Here is a tiny trained network, its code and every weight. The questions are about switching its units off for an input and a class, where a switched-off unit gives its printed mean instead of its output.

import numpy as np


def w(rows, s, z=0):
    codes = np.array(rows[::2]) - 128.0
    scale = np.full(codes.shape[1], s)
    scale[-1] = z or s
    return codes * scale


def f(y):
    return y / 2 * (1 + np.tanh(0.7978845608 * (y + 0.044715 * y**3)))


def log_softmax(a):
    a = a - a.max(-1, keepdims=True)
    return a - np.log(np.exp(a).sum(-1, keepdims=True))


def net(x, mask):
    res = np.array(x, float).reshape(1, 7) / 4 @ E
    y = f(res @ A[0][:, :-1].T + A[0][:, -1])
    res = res + np.where(mask, y, B[0][:, -1]) @ B[0][:, :-1]
    return log_softmax(res[-1] @ U[:, :-1].T + U[:, -1])


A, B = {}, {}
E = w([
[191,160,104,151,185,86],'x0',
[220,108,129,173,227,144],'x1',
[99,121,122,150,151,87],'x2',
[107,2,69,171,112,21],'x3',
[85,154,112,171,105,69],'x4',
[100,99,161,194,143,138],'x5',
[167,97,62,206,67,197],'x6',
],0.0082)
A[0] = w([
[168,94,100,188,171,128,88],'neuron 1',
[148,114,143,152,175,101,145],'neuron 2',
[152,206,104,73,102,123,165],'neuron 3',
[108,119,153,185,76,205,253],'neuron 4',
[180,106,126,127,86,186,150],'neuron 5',
[141,129,222,78,163,78,167],'neuron 6',
[98,92,75,99,100,103,115],'neuron 7',
[95,90,149,177,123,152,206],'neuron 8',
[130,133,134,85,121,192,106],'neuron 9',
[81,115,71,127,88,162,118],'neuron 10',
[52,155,174,45,148,95,167],'neuron 11',
[191,131,162,48,98,158,141],'neuron 12',
[116,212,86,152,119,136,179],'neuron 13',
[146,165,92,138,115,94,95],'neuron 14',
[93,152,197,128,201,165,149],'neuron 15',
[115,186,126,139,69,192,151],'neuron 16',
[122,103,110,141,35,85,116],'neuron 17',
[144,126,217,58,103,254,187],'neuron 18',
[121,183,96,179,139,62,102],'neuron 19',
[140,18,137,144,57,81,220],'neuron 20',
[129,66,141,162,94,140,194],'neuron 21',
],0.0094,0.0054)
B[0] = w([
[215,54,116,139,106,159,176],'neuron 1',
[115,118,114,143,149,157,161],'neuron 2',
[115,177,180,70,127,172,188],'neuron 3',
[43,170,75,174,203,225,224],'neuron 4',
[92,108,112,83,153,130,177],'neuron 5',
[10,164,81,173,145,145,195],'neuron 6',
[154,135,163,120,49,75,169],'neuron 7',
[52,101,16,178,145,138,180],'neuron 8',
[230,199,243,31,158,186,163],'neuron 9',
[115,85,118,154,146,112,166],'neuron 10',
[93,210,210,21,114,62,216],'neuron 11',
[120,159,126,117,132,178,183],'neuron 12',
[72,142,162,132,116,156,173],'neuron 13',
[141,160,190,29,83,160,133],'neuron 14',
[72,107,162,116,69,64,188],'neuron 15',
[95,201,109,75,208,254,194],'neuron 16',
[107,131,144,140,76,72,188],'neuron 17',
[157,230,146,61,225,236,254],'neuron 18',
[166,198,159,93,185,152,157],'neuron 19',
[91,59,106,195,120,48,244],'neuron 20',
[91,96,36,186,119,96,186],'neuron 21',
],0.0067,0.0098)
U = w([
[220,172,186,93,82,156,70],'0',
[114,154,137,102,59,8,116],'1',
[120,251,122,105,211,214,136],'2',
[254,60,117,127,151,151,5],'3',
[110,77,40,194,159,137,236],'4',
],0.0085,0.0029)

Each question gives the input, the list of numbers given to net, and the class t.
The units are the neurons (one row each of A and B). Each row of codes is followed by its name. A weight is (code - 128) times the scale printed after its matrix; where a second scale follows, it is the last column's (A, B and U).
mask holds one flag per neuron, in row order. A switched-off neuron (its flag False) gives its mean, the last column of its row in B, instead of its output. The means were averaged over made-up inputs and are rounded, as every weight is.
A unit's drop is (log p(t) with every unit on - log p(t) with that unit switched off) / (log p(t) with every unit on - log p(t) with every unit switched off).
The circuit of an input: a set's keep is (log p(t) with only the set's units on - log p(t) with every unit switched off) / (log p(t) with every unit on - log p(t) with every unit switched off). Starting from the 12 units with the biggest drops (on a tie, the unit counted first), units are removed one at a time, each time the one whose removal leaves the highest keep (on an exact tie, the one counted first), for as long as the keep stays at least 0.8.
units of the circuit, in order: the units of the circuit, biggest drop first
unit that matters most: the unit with the biggest drop
top k neurons: the k neurons with the biggest drops, biggest first
drop when u is switched off: that unit's drop, to one decimal
input [2,1,8,5,0,-1,-5], class 1: units of the circuit, in order : neuron 4; neuron 18
input [-5,4,-3,7,-7,-8,-6], class 1: unit that matters most : neuron 4
input [3,7,5,4,-3,-4,6], class 3: top 3 neurons : neuron 1; neuron 6; neuron 4
input [7,-3,4,6,1,-7,6], class 1: units of the circuit, in order : neuron 4; neuron 7
input [-5,-4,-4,3,2,3,-1], class 4: units of the circuit, in order : neuron 8; neuron 20
input [3,6,-5,5,7,-1,0], class 3: units of the circuit, in order : neuron 4; neuron 1
input [-8,6,6,3,-7,-7,2], class 3: units of the circuit, in order : neuron 6; neuron 16
input [8,-2,4,2,2,-5,2], class 1: top 3 neurons : neuron 18; neuron 4; neuron 16
input [-4,1,7,2,-7,-1,-8], class 1: units of the circuit, in order : neuron 4; neuron 16
input [6,5,-7,8,-7,-8,-3], class 3: top 3 neurons : neuron 4; neuron 8; neuron 1
input [2,3,-7,-1,7,3,1], class 4: top 3 neurons : neuron 18; neuron 11; neuron 9
input [-7,5,7,2,-8,-2,2], class 4: drop when neuron 8 is switched off : 0.0
input [1,1,4,-2,1,2,4], class 4: drop when neuron 11 is switched off : 0.2
input [-4,1,0,8,5,-8,2], class 1: unit that matters most : neuron 7
input [3,-1,-6,4,-1,-6,-7], class 1: drop when neuron 18 is switched off : 0.5
input [6,-3,-1,7,7,-5,7], class 1: drop when neuron 7 is switched off : 0.2
